Here is a tiny trained network, its code and every weight. The questions are about switching its units off for an input and a target symbol, where a switched-off unit gives its printed mean instead of its output.

import numpy as np


def w(rows, s, z=0):
    codes = np.array(rows[::2]) - 128.0
    scale = np.full(codes.shape[1], s)
    scale[-1] = z or s
    return codes * scale


def norm(h):
    return h / np.sqrt((h * h).mean(-1, keepdims=True) + 1e-5)


def f(y):
    return y / 2 * (1 + np.tanh(0.7978845608 * (y + 0.044715 * y**3)))


def softmax(a):
    e = np.exp(a - a.max(-1, keepdims=True))
    return e / e.sum(-1, keepdims=True)


def log_softmax(a):
    a = a - a.max(-1, keepdims=True)
    return a - np.log(np.exp(a).sum(-1, keepdims=True))


def net(x, mask):
    ids = ['ΓΔΘΞΠΦαβεζλμστψω'.index(c) for c in x.split()]
    T = len(ids)
    res = E[ids] + P[:T]
    u = 0
    for l in range(2):
        r = norm(res)
        for j in range(2):
            rows = slice(3 * j, 3 * j + 3)
            q, k, v = (r @ M[l][rows].T for M in (Q, K, V))
            z = softmax(np.where(np.tri(T) > 0, q @ k.T / 3**0.5, -1e9)) @ v
            o = O[l][rows]
            res = res + np.where(mask[u + j], z, o[:, -1]) @ o[:, :-1]
        u += 2
        y = f(norm(res) @ A[l][:, :-1].T + A[l][:, -1])
        res = res + np.where(mask[u : u + 8], y, B[l][:, -1]) @ B[l][:, :-1]
        u += 8
    return log_softmax(norm(res)[-1] @ U[:, :-1].T + U[:, -1])


Q, K, V, O, A, B = {}, {}, {}, {}, {}, {}
E = w([
[22,37,145],'Γ',
[255,120,172],'Δ',
[146,79,120],'Θ',
[66,7,79],'Ξ',
[79,198,182],'Π',
[113,84,149],'Φ',
[134,134,149],'α',
[122,52,96],'β',
[140,128,137],'ε',
[143,217,151],'ζ',
[57,38,127],'λ',
[139,212,146],'μ',
[128,149,147],'σ',
[116,142,151],'τ',
[131,99,128],'ψ',
[151,114,160],'ω',
],0.012)
P = w([
[181,58,163],'0',
[98,156,116],'1',
[57,49,99],'2',
[91,43,136],'3',
[59,155,99],'4',
[31,156,253],'5',
[98,45,135],'6',
[59,153,98],'7',
],0.014)
Q[0] = w([
[134,113,152],'L0H1',
[64,206,121],'L0H1',
[67,168,48],'L0H1',
[203,4,176],'L0H2',
[149,203,42],'L0H2',
[111,161,57],'L0H2',
],0.011)
K[0] = w([
[132,75,131],'L0H1',
[71,112,48],'L0H1',
[22,118,90],'L0H1',
[223,79,157],'L0H2',
[137,222,92],'L0H2',
[98,135,3],'L0H2',
],0.013)
V[0] = w([
[137,203,154],'L0H1',
[195,83,99],'L0H1',
[27,58,56],'L0H1',
[176,150,2],'L0H2',
[4,138,95],'L0H2',
[47,74,206],'L0H2',
],0.0068)
O[0] = w([
[128,108,174,51],'L0H1',
[33,58,137,132],'L0H1',
[208,136,119,255],'L0H1',
[223,213,54,67],'L0H2',
[254,49,216,160],'L0H2',
[44,205,131,223],'L0H2',
],0.0055,0.0053)
A[0] = w([
[118,131,178,163],'L0N1',
[73,130,155,131],'L0N2',
[102,255,152,67],'L0N3',
[237,219,145,143],'L0N4',
[211,135,155,14],'L0N5',
[120,95,57,253],'L0N6',
[183,151,200,5],'L0N7',
[154,215,173,88],'L0N8',
],0.013,0.005)
B[0] = w([
[103,75,58,167],'L0N1',
[133,121,66,190],'L0N2',
[179,133,96,162],'L0N3',
[63,155,192,184],'L0N4',
[127,101,117,134],'L0N5',
[149,255,125,254],'L0N6',
[108,81,138,138],'L0N7',
[103,150,54,158],'L0N8',
],0.008,0.0071)
Q[1] = w([
[125,109,102],'L1H1',
[131,142,85],'L1H1',
[160,114,175],'L1H1',
[83,162,183],'L1H2',
[137,227,122],'L1H2',
[196,174,251],'L1H2',
],0.013)
K[1] = w([
[136,176,123],'L1H1',
[119,141,110],'L1H1',
[120,106,160],'L1H1',
[85,116,122],'L1H2',
[113,249,103],'L1H2',
[68,159,187],'L1H2',
],0.02)
V[1] = w([
[113,175,188],'L1H1',
[59,71,89],'L1H1',
[96,113,198],'L1H1',
[217,75,254],'L1H2',
[88,157,154],'L1H2',
[52,97,204],'L1H2',
],0.012)
O[1] = w([
[162,70,160,108],'L1H1',
[148,122,142,206],'L1H1',
[114,194,75,111],'L1H1',
[137,92,188,1],'L1H2',
[80,191,254,135],'L1H2',
[69,90,181,135],'L1H2',
],0.0076,0.01)
A[1] = w([
[130,142,90,129],'L1N1',
[151,254,184,177],'L1N2',
[59,163,132,47],'L1N3',
[93,98,134,122],'L1N4',
[133,140,79,162],'L1N5',
[39,83,138,4],'L1N6',
[97,146,198,47],'L1N7',
[115,185,207,91],'L1N8',
],0.012,0.0038)
B[1] = w([
[1,144,145,184],'L1N1',
[187,27,209,254],'L1N2',
[40,137,79,207],'L1N3',
[108,181,171,180],'L1N4',
[104,83,188,222],'L1N5',
[172,163,99,238],'L1N6',
[109,125,35,145],'L1N7',
[207,93,48,159],'L1N8',
],0.0076,0.0041)
U = w([
[118,172,91,83],'Γ',
[121,200,182,141],'Δ',
[188,131,7,131],'Θ',
[128,3,54,85],'Ξ',
[165,78,144,222],'Π',
[114,121,133,92],'Φ',
[98,152,119,116],'α',
[111,144,100,91],'β',
[135,238,100,164],'ε',
[107,111,173,177],'ζ',
[99,146,131,99],'λ',
[71,96,187,119],'μ',
[111,192,169,119],'σ',
[104,155,126,86],'τ',
[180,170,119,255],'ψ',
[92,154,117,94],'ω',
],0.014,0.0059)

Each question gives the input, a string of symbols that net reads in full, and the target symbol t.
The units are the heads (3 rows each of Q, K, V and O) and the neurons (one row each of A and B). Each row of codes is followed by its name. A weight is (code - 128) times the scale printed after its matrix; where a second scale follows, it is the last column's (O, A, B and U).
mask holds one flag per unit, layer by layer, with each layer's heads first. A switched-off unit (its flag False) gives its mean, the last column of its rows in O or B, instead of its output. The means were averaged over made-up inputs and are rounded, as every weight is.
A unit's drop is (log p(t) with every unit on - log p(t) with that unit switched off) / (log p(t) with every unit on - log p(t) with every unit switched off).
The circuit of an input: a set's keep is (log p(t) with only the set's units on - log p(t) with every unit switched off) / (log p(t) with every unit on - log p(t) with every unit switched off). Starting from the 12 units with the biggest drops (on a tie, the unit counted first), units are removed one at a time, each time the one whose removal leaves the highest keep (on an exact tie, the one counted first), for as long as the keep stays at least 0.8.
units of the circuit, in order: the units of the circuit, biggest drop first
most important unit: the unit with the biggest drop
k most important neurons: the k neurons with the biggest drops, biggest first
k most important neurons of layer l: the k neurons of layer l with the biggest drops, biggest first
which heads matter: for each layer, one digit per head in row order, 1 if its drop is at least 0.15 and else 0, layers parted by /
input β Θ λ Ξ Γ μ β, target Θ: units of the circuit, in order -> (L1H2 L0H2)
input Ξ Ξ β ζ, target Ξ: units of the circuit, in order -> (L0N6 L1H2)
input Γ β Φ λ Θ λ β β, target ψ: which heads matter -> 01 / 00
input Ξ β Ξ Θ τ Ξ ζ, target Ξ: 2 most important neurons -> (L0N6 L0N4)
input Ξ ψ Ξ Ξ τ Φ σ, target Ξ: 2 most important neurons -> (L0N4 L0N6)
input β β Γ Ξ β Ξ α, target Θ: most important neuron of layer 0 -> (L0N4)
input Γ μ β Ξ ε Γ Ξ Φ, target Ξ: which heads matter -> 11 / 01
input σ ψ τ β Θ, target Π: which heads matter -> 01 / 00
input Ξ σ ε Δ, target Ξ: units of the circuit, in order -> (L1H2 L0H2 L0H1)
input β λ ζ Ξ, target Θ: 2 most important neurons of layer 0 -> (L0N4 L0N6)
input Θ Ξ μ Ξ Ξ μ Θ Δ, target Θ: units of the circuit, in order -> (L0H1 L0H2 L0N3 L0N6)
input Ξ β α Ξ Ξ ζ μ, target Ξ: which heads matter -> 00 / 00
input Ξ ζ μ, target μ: units of the circuit, in order -> (L0H2 L0H1 L0N4 L0N6)
input ψ ψ β μ Ξ Θ Φ Δ, target Θ: 3 most important neurons -> (L0N3 L0N4 L0N6)
input β Θ Θ, target Θ: 2 most important neurons -> (L0N4 L0N6)
input β Ξ ψ β, target Θ: units of the circuit, in order -> (L0H2 L1H2)
input Ξ Ξ Ξ Π, target Ξ: 3 most important neurons -> (L0N6 L0N4 L0N1)
input μ Ξ β β Γ ω β β, target ψ: most important unit -> L0H2
input Ξ Ξ Ξ Ξ α Ξ μ, target Ξ: 2 most important neurons -> (L0N6 L0N4)
input Θ μ τ Ξ Ξ β Θ ε, target μ: most important neuron of layer 1 -> (L1N2)
